Below is a small trained network, with its code and all its weights. Each question gives an input and a class and asks what happens when units are switched off, that is, made to give their printed mean instead of their output.

import numpy as np


def w(rows, s, z=0):
    codes = np.array(rows[::2]) - 128.0
    scale = np.full(codes.shape[1], s)
    scale[-1] = z or s
    return codes * scale


def norm(h):
    return h / np.sqrt((h * h).mean(-1, keepdims=True) + 1e-5)


def f(y):
    return y / 2 * (1 + np.tanh(0.7978845608 * (y + 0.044715 * y**3)))


def log_softmax(a):
    a = a - a.max(-1, keepdims=True)
    return a - np.log(np.exp(a).sum(-1, keepdims=True))


def net(x, mask):
    res = np.array(x, float).reshape(1, 2) / 4 @ E
    u = 0
    for l in range(2):
        y = f(norm(res) @ A[l][:, :-1].T + A[l][:, -1])
        res = res + np.where(mask[u : u + 11], y, B[l][:, -1]) @ B[l][:, :-1]
        u += 11
    return log_softmax(norm(res)[-1] @ U[:, :-1].T + U[:, -1])


A, B = {}, {}
E = w([
[239,44,222,216,222],'x0',
[113,254,211,193,142],'x1',
],0.0076)
A[0] = w([
[90,142,159,233,95,167],'L0N0',
[108,113,134,99,148,97],'L0N1',
[137,58,112,123,82,121],'L0N2',
[172,209,211,123,96,1],'L0N3',
[135,86,201,115,184,115],'L0N4',
[92,185,177,126,81,103],'L0N5',
[138,110,147,115,110,167],'L0N6',
[176,146,126,106,114,128],'L0N7',
[128,148,160,171,76,40],'L0N8',
[94,125,101,107,2,165],'L0N9',
[216,124,162,175,116,90],'L0N10',
],0.0081,0.0061)
B[0] = w([
[191,77,79,136,142,219],'L0N0',
[81,131,174,180,119,113],'L0N1',
[103,160,119,160,226,171],'L0N2',
[33,157,137,93,233,150],'L0N3',
[232,169,135,130,62,192],'L0N4',
[204,67,74,111,193,184],'L0N5',
[174,162,123,119,188,162],'L0N6',
[119,126,130,126,134,128],'L0N7',
[25,45,77,166,138,111],'L0N8',
[241,98,253,120,114,253],'L0N9',
[200,148,168,58,3,188],'L0N10',
],0.0051,0.0045)
A[1] = w([
[75,194,143,201,159,3],'L1N0',
[98,208,79,108,19,95],'L1N1',
[81,193,113,93,79,131],'L1N2',
[177,103,211,91,111,53],'L1N3',
[91,184,177,190,160,74],'L1N4',
[142,82,93,143,105,137],'L1N5',
[88,249,108,212,133,104],'L1N6',
[193,157,59,132,181,150],'L1N7',
[148,85,71,97,91,125],'L1N8',
[164,203,181,158,74,78],'L1N9',
[79,133,160,107,174,125],'L1N10',
],0.012,0.0035)
B[1] = w([
[45,31,10,137,150,170],'L1N0',
[188,150,194,144,114,226],'L1N1',
[194,171,177,139,127,200],'L1N2',
[100,168,129,106,104,235],'L1N3',
[144,106,46,125,123,190],'L1N4',
[96,188,104,166,136,159],'L1N5',
[106,56,78,138,150,228],'L1N6',
[80,156,138,81,78,213],'L1N7',
[81,91,89,192,196,196],'L1N8',
[74,75,84,125,169,253],'L1N9',
[97,115,150,101,106,123],'L1N10',
],0.011,0.006)
U = w([
[255,136,221,157,127,176],'0',
[95,65,58,157,175,191],'1',
[59,167,156,61,88,133],'2',
[95,129,183,185,108,1],'3',
],0.022,0.0068)

Each question gives the input, the list of numbers given to net, and the class t.
The units are the neurons (one row each of A and B). Each row of codes is followed by its name. A weight is (code - 128) times the scale printed after its matrix; where a second scale follows, it is the last column's (A, B and U).
mask holds one flag per neuron, layer by layer. A switched-off neuron (its flag False) gives its mean, the last column of its row in B, instead of its output. The means were averaged over made-up inputs and are rounded, as every weight is.
A unit's drop is (log p(t) with every unit on - log p(t) with that unit switched off) / (log p(t) with every unit on - log p(t) with every unit switched off).
The circuit of an input: a set's keep is (log p(t) with only the set's units on - log p(t) with every unit switched off) / (log p(t) with every unit on - log p(t) with every unit switched off). Starting from the 12 units with the biggest drops (on a tie, the unit counted first), units are removed one at a time, each time the one whose removal leaves the highest keep (on an exact tie, the one counted first), for as long as the keep stays at least 0.8.
circuit, biggest first: the units of the circuit, biggest drop first
top k neurons: the k neurons with the biggest drops, biggest first
k most important neurons of layer l: the k neurons of layer l with the biggest drops, biggest first
drop when u is switched off: that unit's drop, to one decimal
input [-7,8], class 1: circuit, biggest first -> L1N6
input [-3,-1], class 2: circuit, biggest first -> L0N9; L1N3
input [-7,-7], class 0: top 3 neurons -> L1N1; L1N9; L1N2
input [-5,6], class 1: top 3 neurons -> L1N6; L0N10; L1N0
input [5,6], class 1: top 4 neurons -> L0N9; L1N9; L1N1; L1N2
input [-6,6], class 0: 2 most important neurons of layer 1 -> L1N1; L1N2
input [-4,-4], class 0: top 4 neurons -> L0N5; L0N0; L1N9; L1N0
input [4,-2], class 0: 2 most important neurons of layer 1 -> L1N0; L1N9
input [2,-3], class 2: top 2 neurons -> L1N7; L0N2
input [-2,-3], class 2: 3 most important neurons of layer 0 -> L0N9; L0N0; L0N5
input [3,-2], class 2: 4 most important neurons of layer 1 -> L1N3; L1N1; L1N2; L1N7
input [1,3], class 2: top 2 neurons -> L0N0; L1N7
input [2,3], class 2: 2 most important neurons of layer 0 -> L0N0; L0N10
input [8,-7], class 0: circuit, biggest first -> L1N9
input [1,1], class 2: drop when L1N6 is switched off -> 0.2
input [-3,8], class 1: drop when L1N4 is switched off -> 0.0
input [-2,-2], class 2: drop when L0N9 is switched off -> 2.3
